Here is a tiny trained network, its code and every weight. The questions are about switching its units off for an input and a target symbol, where a switched-off unit gives its printed mean instead of its output.

import numpy as np


def w(rows, s, z=0):
    codes = np.array(rows[::2]) - 128.0
    scale = np.full(codes.shape[1], s)
    scale[-1] = z or s
    return codes * scale


def norm(h):
    return h / np.sqrt((h * h).mean(-1, keepdims=True) + 1e-5)


def softmax(a):
    e = np.exp(a - a.max(-1, keepdims=True))
    return e / e.sum(-1, keepdims=True)


def log_softmax(a):
    a = a - a.max(-1, keepdims=True)
    return a - np.log(np.exp(a).sum(-1, keepdims=True))


def net(x, mask):
    ids = ['αβγεζηθλμπστφω'.index(c) for c in x.split()]
    T = len(ids)
    res = E[ids] + P[:T]
    u = 0
    for l in range(3):
        r = norm(res)
        for j in range(3):
            rows = slice(2 * j, 2 * j + 2)
            q, k, v = (r @ M[l][rows].T for M in (Q, K, V))
            z = softmax(np.where(np.tri(T) > 0, q @ k.T / 2**0.5, -1e9)) @ v
            o = O[l][rows]
            res = res + np.where(mask[u + j], z, o[:, -1]) @ o[:, :-1]
        u += 3
    return log_softmax(norm(res)[-1] @ U[:, :-1].T + U[:, -1])


Q, K, V, O = {}, {}, {}, {}
E = w([
[178,93,118,31,92,157,120,7,102,155],'α',
[191,231,147,72,181,105,113,124,152,55],'β',
[179,182,116,113,131,161,93,122,209,129],'γ',
[155,146,152,52,64,127,57,84,55,217],'ε',
[197,147,120,126,106,128,102,100,126,231],'ζ',
[157,155,106,141,15,161,51,70,104,172],'η',
[236,57,108,93,77,163,183,63,155,148],'θ',
[171,137,210,147,133,68,157,153,28,107],'λ',
[105,75,139,64,23,120,168,211,145,151],'μ',
[166,133,27,197,92,63,151,63,140,89],'π',
[188,70,94,180,98,233,148,216,171,113],'σ',
[150,110,177,115,181,129,45,143,32,212],'τ',
[132,90,230,135,140,144,13,124,165,145],'φ',
[147,97,175,222,128,47,109,108,204,98],'ω',
],0.015)
P = w([
[177,230,154,131,136,95,207,87,171,254],'0',
[169,212,212,141,122,140,177,89,178,188],'1',
[152,186,235,144,91,141,176,83,137,195],'2',
[132,180,220,108,98,128,138,101,176,136],'3',
[127,159,247,126,74,164,135,101,148,113],'4',
[140,143,204,122,81,125,122,123,152,131],'5',
[143,130,212,148,75,150,121,120,123,99],'6',
[143,117,191,145,91,126,116,134,118,90],'7',
[139,93,166,144,78,93,105,133,105,111],'8',
[138,71,157,145,80,104,98,140,93,93],'9',
[132,56,138,132,84,90,84,148,90,81],'10',
[138,32,122,134,80,85,77,154,78,62],'11',
[155,23,101,120,74,66,53,171,87,50],'12',
],0.009)
Q[0] = w([
[161,114,134,84,110,122,95,99,133,136],'0.h0',
[3,111,156,161,228,129,199,171,142,153],'0.h0',
[72,140,42,109,166,182,247,120,99,137],'0.h1',
[160,146,98,119,99,145,136,98,110,122],'0.h1',
[26,146,81,167,148,158,134,134,130,150],'0.h2',
[107,94,156,132,157,125,138,133,156,146],'0.h2',
],0.017)
K[0] = w([
[109,96,138,165,129,115,129,155,116,117],'0.h0',
[188,218,104,94,91,163,154,28,155,156],'0.h0',
[121,249,162,132,148,151,169,119,179,190],'0.h1',
[108,99,158,144,148,126,138,143,127,123],'0.h1',
[129,221,156,101,166,149,193,114,158,169],'0.h2',
[124,154,127,130,110,133,125,103,138,139],'0.h2',
],0.022)
V[0] = w([
[128,181,151,88,91,69,218,146,65,75],'0.h0',
[157,130,166,38,176,145,78,135,47,150],'0.h0',
[50,233,91,152,113,77,59,149,117,132],'0.h1',
[114,112,173,136,106,102,161,252,162,160],'0.h1',
[166,130,124,56,187,200,168,220,92,149],'0.h2',
[114,183,61,129,24,189,113,110,64,133],'0.h2',
],0.036)
O[0] = w([
[87,102,118,227,31,69,173,58,107,180,116],'0.h0',
[118,92,158,119,202,115,117,6,98,148,125],'0.h0',
[123,154,106,44,100,18,78,109,115,67,36],'0.h1',
[251,66,95,174,167,111,40,133,84,98,119],'0.h1',
[82,109,43,226,205,176,167,61,108,80,4],'0.h2',
[127,211,5,107,149,95,92,150,80,160,185],'0.h2',
],0.016,0.045)
Q[1] = w([
[208,74,53,170,55,180,73,154,56,233],'1.h0',
[97,93,97,125,135,124,92,171,144,6],'1.h0',
[81,157,100,126,191,136,116,109,127,37],'1.h1',
[204,69,180,124,16,118,105,199,167,158],'1.h1',
[228,179,112,117,108,218,95,221,165,149],'1.h2',
[102,138,48,167,127,140,119,48,112,205],'1.h2',
],0.026)
K[1] = w([
[154,130,137,48,224,250,30,190,74,158],'1.h0',
[143,201,85,77,71,130,174,139,168,36],'1.h0',
[121,188,154,126,134,177,181,113,210,48],'1.h1',
[72,122,34,206,9,105,79,160,47,175],'1.h1',
[186,42,143,139,161,210,2,206,120,108],'1.h2',
[91,98,64,201,128,50,70,78,55,178],'1.h2',
],0.021)
V[1] = w([
[58,96,148,160,110,163,58,105,91,147],'1.h0',
[145,141,129,127,47,160,136,93,122,82],'1.h0',
[111,189,90,198,86,131,99,141,129,136],'1.h1',
[95,78,89,105,47,186,105,128,50,118],'1.h1',
[133,174,230,132,143,60,143,135,219,140],'1.h2',
[251,29,64,96,129,127,163,132,135,87],'1.h2',
],0.024)
O[1] = w([
[82,119,141,56,153,75,125,187,112,118,107],'1.h0',
[158,95,42,75,89,151,125,109,149,168,49],'1.h0',
[107,166,133,200,159,114,44,104,171,126,231],'1.h1',
[118,95,89,95,146,167,53,198,170,255,156],'1.h1',
[133,165,226,135,96,73,166,106,228,169,246],'1.h2',
[61,11,54,97,71,153,79,139,215,151,183],'1.h2',
],0.0099,0.012)
Q[2] = w([
[140,84,139,105,252,131,119,55,105,173],'2.h0',
[154,122,116,153,113,177,115,159,126,196],'2.h0',
[151,141,80,116,181,168,95,117,129,128],'2.h1',
[198,142,223,74,126,169,84,163,147,169],'2.h1',
[146,93,133,186,62,138,49,144,148,119],'2.h2',
[126,90,122,155,127,63,154,37,107,88],'2.h2',
],0.033)
K[2] = w([
[162,85,211,47,237,136,92,100,145,222],'2.h0',
[92,98,121,138,141,185,99,243,163,129],'2.h0',
[137,172,121,54,142,188,178,170,157,160],'2.h1',
[200,83,212,102,119,171,6,200,175,124],'2.h1',
[191,79,18,174,57,183,67,179,153,130],'2.h2',
[107,117,59,146,101,121,222,42,55,207],'2.h2',
],0.024)
V[2] = w([
[118,104,151,72,133,149,121,85,94,177],'2.h0',
[165,90,159,95,142,145,101,138,168,145],'2.h0',
[122,150,65,85,91,166,192,140,135,155],'2.h1',
[149,69,79,87,113,97,142,147,169,179],'2.h1',
[152,84,132,159,115,164,55,131,164,169],'2.h2',
[167,71,174,98,114,125,167,109,5,161],'2.h2',
],0.029)
O[2] = w([
[92,118,159,110,196,71,118,107,119,140,157],'2.h0',
[121,131,134,104,151,152,94,69,100,178,228],'2.h0',
[62,135,98,134,166,124,119,144,77,64,86],'2.h1',
[102,121,200,100,146,113,149,160,66,126,185],'2.h1',
[169,74,109,39,114,147,156,125,95,152,249],'2.h2',
[84,86,132,125,158,90,100,246,216,111,150],'2.h2',
],0.013,0.017)
U = w([
[23,175,101,122,172,208,230,127,143,222,1],'α',
[94,149,112,137,132,99,179,68,162,93,207],'β',
[135,174,110,113,75,169,148,2,106,58,184],'γ',
[59,104,153,133,217,71,142,133,56,76,232],'ε',
[133,180,105,181,162,108,95,89,210,92,136],'ζ',
[180,250,59,114,174,78,67,147,50,200,115],'η',
[72,105,176,214,149,254,166,163,51,133,181],'θ',
[94,70,147,161,59,55,150,5,78,186,78],'λ',
[81,20,60,180,88,97,65,96,70,175,68],'μ',
[5,199,80,19,65,86,179,100,77,110,130],'π',
[129,80,38,147,134,200,104,131,47,52,178],'σ',
[90,88,192,66,225,147,59,26,102,112,154],'τ',
[225,90,201,19,124,173,141,106,116,135,62],'φ',
[126,96,167,99,3,119,157,201,130,121,72],'ω',
],0.006,0.0018)

Each question gives the input, a string of symbols that net reads in full, and the target symbol t.
The units are the heads (2 rows each of Q, K, V and O). Each row of codes is followed by its name. A weight is (code - 128) times the scale printed after its matrix; where a second scale follows, it is the last column's (O and U).
mask holds one flag per head, layer by layer. A switched-off head (its flag False) gives its mean, the last column of its rows in O, instead of its output. The means were averaged over made-up inputs and are rounded, as every weight is.
A unit's drop is (log p(t) with every unit on - log p(t) with that unit switched off) / (log p(t) with every unit on - log p(t) with every unit switched off).
The circuit of an input: a set's keep is (log p(t) with only the set's units on - log p(t) with every unit switched off) / (log p(t) with every unit on - log p(t) with every unit switched off). Starting from all 9 units, units are removed one at a time, each time the one whose removal leaves the highest keep (on an exact tie, the one counted first), for as long as the keep stays at least 0.8.
circuit, biggest first: the units of the circuit, biggest drop first
most important unit: the unit with the biggest drop
which heads matter: for each layer, one digit per head in row order, 1 if its drop is at least 0.15 and else 0, layers parted by /
drop of u: that unit's drop, to one decimal
input φ ε θ, target τ: circuit, biggest first -> 0.h0, 0.h2
input η ζ θ η θ ω μ ε, target μ: most important unit -> 0.h1
input η ζ β θ θ τ α, target τ: which heads matter -> 100 / 000 / 000
input φ θ η ω θ τ γ, target τ: which heads matter -> 100 / 000 / 000
input ω ω π θ η η θ θ θ φ θ σ ε, target σ: circuit, biggest first -> 0.h2, 1.h2
input ζ φ θ α θ η, target α: which heads matter -> 011 / 000 / 000
input η ω ω η φ τ θ, target τ: which heads matter -> 100 / 000 / 000
input γ θ α η λ μ η, target μ: circuit, biggest first -> 0.h1, 0.h0
input η ζ λ, target μ: circuit, biggest first -> 0.h1, 0.h0, 2.h2
input η η φ μ η θ μ θ, target μ: which heads matter -> 110 / 000 / 000
input η α η θ β η θ π μ θ, target μ: circuit, biggest first -> 0.h1, 0.h0
input α θ η η γ θ, target θ: which heads matter -> 010 / 000 / 000
input η η η η η η α θ ζ τ π σ π, target σ: which heads matter -> 011 / 001 / 000
input β η ε α, target α: most important unit -> 0.h1
input γ α μ ω λ η μ μ σ ζ θ, target σ: which heads matter -> 001 / 000 / 000
input λ ω ε, target ω: circuit, biggest first -> 0.h0, 0.h2
input η θ η η α σ ζ, target σ: which heads matter -> 001 / 000 / 000
input ω ω η η θ ζ ζ η φ α, target τ: which heads matter -> 100 / 000 / 100
input η η θ θ φ η α η η, target π: which heads matter -> 011 / 000 / 000
input η ω ω η ζ λ θ, target λ: most important unit -> 0.h0
input η η β, target π: drop of 2.h2 -> -0.1
input θ η η ε η ζ β τ, target τ: drop of 0.h0 -> 1.0
input θ η μ α θ α μ π η γ θ θ ζ, target θ: drop of 1.h2 -> 0.1
input π η φ ζ α σ, target σ: drop of 0.h0 -> 0.0
